Here is a tiny trained network, its code and every weight. The questions are about switching its units off for an input and a class, where a switched-off unit gives its printed mean instead of its output.

import numpy as np


def w(rows, s, z=0):
    codes = np.array(rows[::2]) - 128.0
    scale = np.full(codes.shape[1], s)
    scale[-1] = z or s
    return codes * scale


def f(y):
    return np.maximum(y, 0)


def log_softmax(a):
    a = a - a.max(-1, keepdims=True)
    return a - np.log(np.exp(a).sum(-1, keepdims=True))


def net(x, mask):
    res = np.array(x, float).reshape(1, 7) / 4 @ E
    y = f(res @ A[0][:, :-1].T + A[0][:, -1])
    res = res + np.where(mask, y, B[0][:, -1]) @ B[0][:, :-1]
    return log_softmax(res[-1] @ U[:, :-1].T + U[:, -1])


A, B = {}, {}
E = w([
[135,110,108,142,116,135,121,138,135,132,149,131],'x0',
[131,141,229,167,144,97,112,118,190,136,141,207],'x1',
[75,59,181,131,147,214,123,158,103,150,54,148],'x2',
[32,138,181,97,103,102,115,148,97,169,253,79],'x3',
[114,132,127,134,130,129,215,123,128,103,127,153],'x4',
[176,88,146,56,209,70,102,225,114,78,137,183],'x5',
[127,110,108,150,121,131,120,139,135,133,141,128],'x6',
],0.011)
A[0] = w([
[109,173,32,75,128,134,164,194,37,54,69,100,101],'n0',
[144,112,69,86,118,145,140,88,59,136,123,80,46],'n1',
[69,61,176,143,107,231,89,170,103,193,40,147,67],'n2',
[207,214,85,125,88,42,108,71,157,106,179,104,67],'n3',
[106,193,98,173,33,190,142,23,114,180,96,117,24],'n4',
[253,109,77,165,136,154,131,76,179,80,3,157,81],'n5',
[80,162,123,199,91,172,137,32,191,213,106,68,40],'n6',
[130,157,64,91,118,196,143,99,83,143,103,43,133],'n7',
[140,153,214,178,143,122,156,86,223,117,118,203,97],'n8',
[145,115,127,122,135,108,21,163,117,136,126,129,255],'n9',
[131,171,214,188,131,113,71,126,208,190,163,204,61],'n10',
],0.0073,0.008)
B[0] = w([
[168,62,52,154,92,142,50,97,138,153,122,186,207],'n0',
[102,37,77,95,130,134,88,94,158,229,92,165,166],'n1',
[103,50,180,231,206,136,211,119,226,133,111,97,226],'n2',
[160,64,242,171,248,217,211,100,240,152,52,2,199],'n3',
[131,228,85,101,189,82,171,243,162,116,102,216,205],'n4',
[19,156,243,45,54,97,147,170,65,129,204,37,249],'n5',
[184,219,143,60,177,146,80,202,58,78,165,208,209],'n6',
[130,116,16,130,109,93,69,50,128,132,142,107,205],'n7',
[161,64,6,111,87,170,7,56,148,200,132,167,210],'n8',
[164,220,163,152,94,86,205,53,85,44,131,223,233],'n9',
[92,65,28,88,86,67,79,115,124,219,91,121,196],'n10',
],0.0067,0.012)
U = w([
[148,96,65,119,89,123,61,100,142,174,98,138,83],'0',
[206,162,122,76,193,112,125,254,123,92,101,186,107],'1',
[132,105,156,190,206,157,177,133,203,132,81,47,91],'2',
[23,156,176,79,48,114,123,167,74,160,204,19,100],'3',
[131,175,119,183,73,133,171,60,114,106,110,153,251],'4',
],0.0097,0.012)

Each question gives the input, the list of numbers given to net, and the class t.
The units are the neurons (one row each of A and B). Each row of codes is followed by its name. A weight is (code - 128) times the scale printed after its matrix; where a second scale follows, it is the last column's (A, B and U).
mask holds one flag per neuron, in row order. A switched-off neuron (its flag False) gives its mean, the last column of its row in B, instead of its output. The means were averaged over made-up inputs and are rounded, as every weight is.
A unit's drop is (log p(t) with every unit on - log p(t) with that unit switched off) / (log p(t) with every unit on - log p(t) with every unit switched off).
The circuit of an input: a set's keep is (log p(t) with only the set's units on - log p(t) with every unit switched off) / (log p(t) with every unit on - log p(t) with every unit switched off). Starting from all 11 units, units are removed one at a time, each time the one whose removal leaves the highest keep (on an exact tie, the one counted first), for as long as the keep stays at least 0.8.
circuit, biggest first: the units of the circuit, biggest drop first
most important unit: the unit with the biggest drop
top k neurons: the k neurons with the biggest drops, biggest first
drop when u is switched off: that unit's drop, to one decimal
input [-4,-6,-3,1,4,-7,-7], class 1: most important unit : n4
input [5,-3,-1,2,-5,-2,-3], class 4: circuit, biggest first : [n5; n8; n9]
input [-3,5,7,4,-6,1,8], class 2: top 2 neurons : [n2; n5]
input [8,-1,6,1,6,-8,-4], class 1: circuit, biggest first : [n6; n4]
input [2,-3,1,8,-1,-8,-8], class 1: circuit, biggest first : [n4; n6]
input [-1,-6,7,-3,5,-3,7], class 2: top 3 neurons : [n2; n8; n9]
input [1,-1,-5,2,-7,2,7], class 4: top 2 neurons : [n9; n2]
input [-3,-3,0,-7,-8,5,-1], class 4: circuit, biggest first : [n9; n6]
input [0,-7,-6,-8,2,6,8], class 3: top 2 neurons : [n5; n8]
input [0,0,5,-5,-8,4,2], class 4: top 2 neurons : [n9; n3]
input [8,7,0,5,6,-6,-2], class 0: circuit, biggest first : [n8; n10]
input [1,-6,-5,1,-6,-7,-7], class 1: top 3 neurons : [n4; n6; n8]
input [0,2,-7,6,5,5,-1], class 2: top 3 neurons : [n3; n5; n6]
input [1,-5,0,6,2,7,-8], class 1: circuit, biggest first : [n5]
input [-2,-6,-6,2,4,-3,3], class 0: circuit, biggest first : [n9; n5]
input [5,-5,8,-4,6,-8,-1], class 1: top 2 neurons : [n6; n4]
input [-3,8,6,-6,2,3,7], class 0: top 3 neurons : [n8; n10; n3]
input [-3,-7,8,7,3,-1,-2], class 2: top 3 neurons : [n2; n5; n8]
input [6,4,3,1,0,2,-8], class 0: top 2 neurons : [n5; n10]
input [8,6,3,-1,0,-7,-3], class 1: top neuron : [n6]
input [-7,-2,-8,-4,-6,6,-4], class 2: top 2 neurons : [n3; n6]
input [-6,-6,8,-1,-3,3,0], class 2: top 4 neurons : [n2; n8; n10; n6]
input [7,2,1,4,-4,-5,-1], class 1: drop when n6 is switched off : 0.4
input [-1,3,-7,2,-1,0,3], class 2: drop when n3 is switched off : 1.0
input [-8,-2,-4,-5,-5,2,2], class 3: drop when n5 is switched off : 0.9
input [0,-2,3,7,-1,-7,-7], class 1: drop when n5 is switched off : 0.3
input [7,-7,6,0,6,6,-1], class 0: circuit, biggest first : [n0]
